Below are the code and all the weights of a small trained network. Each question names an input and a class and asks about switching units off, where a switched-off unit gives its printed mean instead of its output.

import numpy as np


def w(rows, s, z=0):
    codes = np.array(rows[::2]) - 128.0
    scale = np.full(codes.shape[1], s)
    scale[-1] = z or s
    return codes * scale


def f(y):
    return np.maximum(y, 0)


def log_softmax(a):
    a = a - a.max(-1, keepdims=True)
    return a - np.log(np.exp(a).sum(-1, keepdims=True))


def net(x, mask):
    res = np.array(x, float).reshape(1, 8) / 4 @ E
    y = f(res @ A[0][:, :-1].T + A[0][:, -1])
    res = res + np.where(mask, y, B[0][:, -1]) @ B[0][:, :-1]
    return log_softmax(res[-1] @ U[:, :-1].T + U[:, -1])


A, B = {}, {}
E = w([
[25,61,70,203,43,2,177,193],'x0',
[127,221,35,79,182,90,126,155],'x1',
[216,30,38,45,159,217,186,158],'x2',
[147,135,127,132,131,124,132,130],'x3',
[116,96,175,114,123,95,117,144],'x4',
[111,122,150,113,133,126,131,140],'x5',
[114,108,133,113,101,116,103,113],'x6',
[123,156,118,110,145,130,136,146],'x7',
],0.0078)
A[0] = w([
[43,70,70,176,126,37,237,114,1],'n0',
[165,166,216,38,159,175,109,7,23],'n1',
[62,116,133,135,48,41,210,249,185],'n2',
[95,194,172,215,152,133,86,155,21],'n3',
[86,214,179,194,128,73,31,110,52],'n4',
[216,37,79,62,129,143,132,150,16],'n5',
[129,184,170,227,153,108,141,89,36],'n6',
[147,12,254,177,98,195,144,81,196],'n7',
],0.0062,0.0074)
B[0] = w([
[138,55,202,196,182,162,73,205,180],'n0',
[150,8,122,177,181,186,2,221,177],'n1',
[126,149,41,188,204,132,96,95,254],'n2',
[174,25,162,69,82,209,219,194,148],'n3',
[116,67,167,55,47,144,247,126,190],'n4',
[14,78,171,72,14,120,212,165,164],'n5',
[82,83,132,56,147,145,133,152,148],'n6',
[91,209,90,70,214,68,142,109,226],'n7',
],0.009,0.0098)
U = w([
[133,60,149,202,144,189,42,189,72],'0',
[55,52,135,57,43,146,254,172,33],'1',
[116,172,97,98,160,132,147,82,254],'2',
[90,217,68,64,185,121,147,91,181],'3',
[111,178,99,86,144,132,137,103,235],'4',
],0.0077,0.0066)

Each question gives the input, the list of numbers given to net, and the class t.
The units are the neurons (one row each of A and B). Each row of codes is followed by its name. A weight is (code - 128) times the scale printed after its matrix; where a second scale follows, it is the last column's (A, B and U).
mask holds one flag per neuron, in row order. A switched-off neuron (its flag False) gives its mean, the last column of its row in B, instead of its output. The means were averaged over made-up inputs and are rounded, as every weight is.
A unit's drop is (log p(t) with every unit on - log p(t) with that unit switched off) / (log p(t) with every unit on - log p(t) with every unit switched off).
The circuit of an input: a set's keep is (log p(t) with only the set's units on - log p(t) with every unit switched off) / (log p(t) with every unit on - log p(t) with every unit switched off). Starting from all 8 units, units are removed one at a time, each time the one whose removal leaves the highest keep (on an exact tie, the one counted first), for as long as the keep stays at least 0.8.
units of the circuit, in order: the units of the circuit, biggest drop first
unit that matters most: the unit with the biggest drop
k most important neurons: the k neurons with the biggest drops, biggest first
drop when u is switched off: that unit's drop, to one decimal
input [7,-8,2,-3,-3,6,-6,6], class 3: units of the circuit, in order	(n7, n2)
input [2,8,8,-8,1,-4,-5,5], class 1: units of the circuit, in order	(n5)
input [-4,7,7,3,0,0,-3,-4], class 1: 2 most important neurons	(n5, n2)
input [3,-7,-5,-8,-4,-3,-1,5], class 3: 4 most important neurons	(n7, n2, n5, n1)
input [7,-2,-4,-7,2,4,6,-2], class 0: 2 most important neurons	(n0, n2)
input [2,-6,-4,0,-8,1,5,2], class 3: units of the circuit, in order	(n7, n0)
input [8,1,-5,5,-6,-7,8,2], class 0: 3 most important neurons	(n0, n2, n7)
input [2,1,-7,-4,2,-1,1,7], class 1: 3 most important neurons	(n4, n3, n7)
input [-8,-1,-8,3,1,8,-4,1], class 0: 2 most important neurons	(n1, n5)
input [2,-6,6,7,4,8,-4,7], class 2: 2 most important neurons	(n7, n4)
input [-5,-4,6,-4,6,-1,0,6], class 1: 2 most important neurons	(n5, n2)
input [-4,-8,7,4,2,-4,1,-3], class 3: 2 most important neurons	(n7, n4)
input [1,8,8,-6,-2,-2,3,0], class 1: 3 most important neurons	(n5, n2, n7)
input [5,-2,3,5,-2,8,-2,-1], class 2: 2 most important neurons	(n1, n2)
input [-4,-1,-8,4,0,-6,5,1], class 1: unit that matters most	n4
input [5,-7,-4,-3,-4,-8,1,-2], class 2: 2 most important neurons	(n7, n1)
input [-4,-5,3,4,4,-1,2,-3], class 3: 2 most important neurons	(n7, n0)
input [-8,-3,-8,-5,-1,6,-6,7], class 0: 2 most important neurons	(n1, n5)
input [8,8,-6,4,-5,1,2,-4], class 0: drop when n2 is switched off	0.4
input [0,2,8,3,-8,-3,-5,1], class 1: drop when n2 is switched off	0.1
input [3,-6,-4,-4,8,1,5,1], class 3: drop when n7 is switched off	0.5
input [-8,-3,4,0,1,0,-7,-5], class 0: drop when n1 is switched off	4.5
input [4,7,8,1,3,-3,-6,2], class 1: unit that matters most	n5
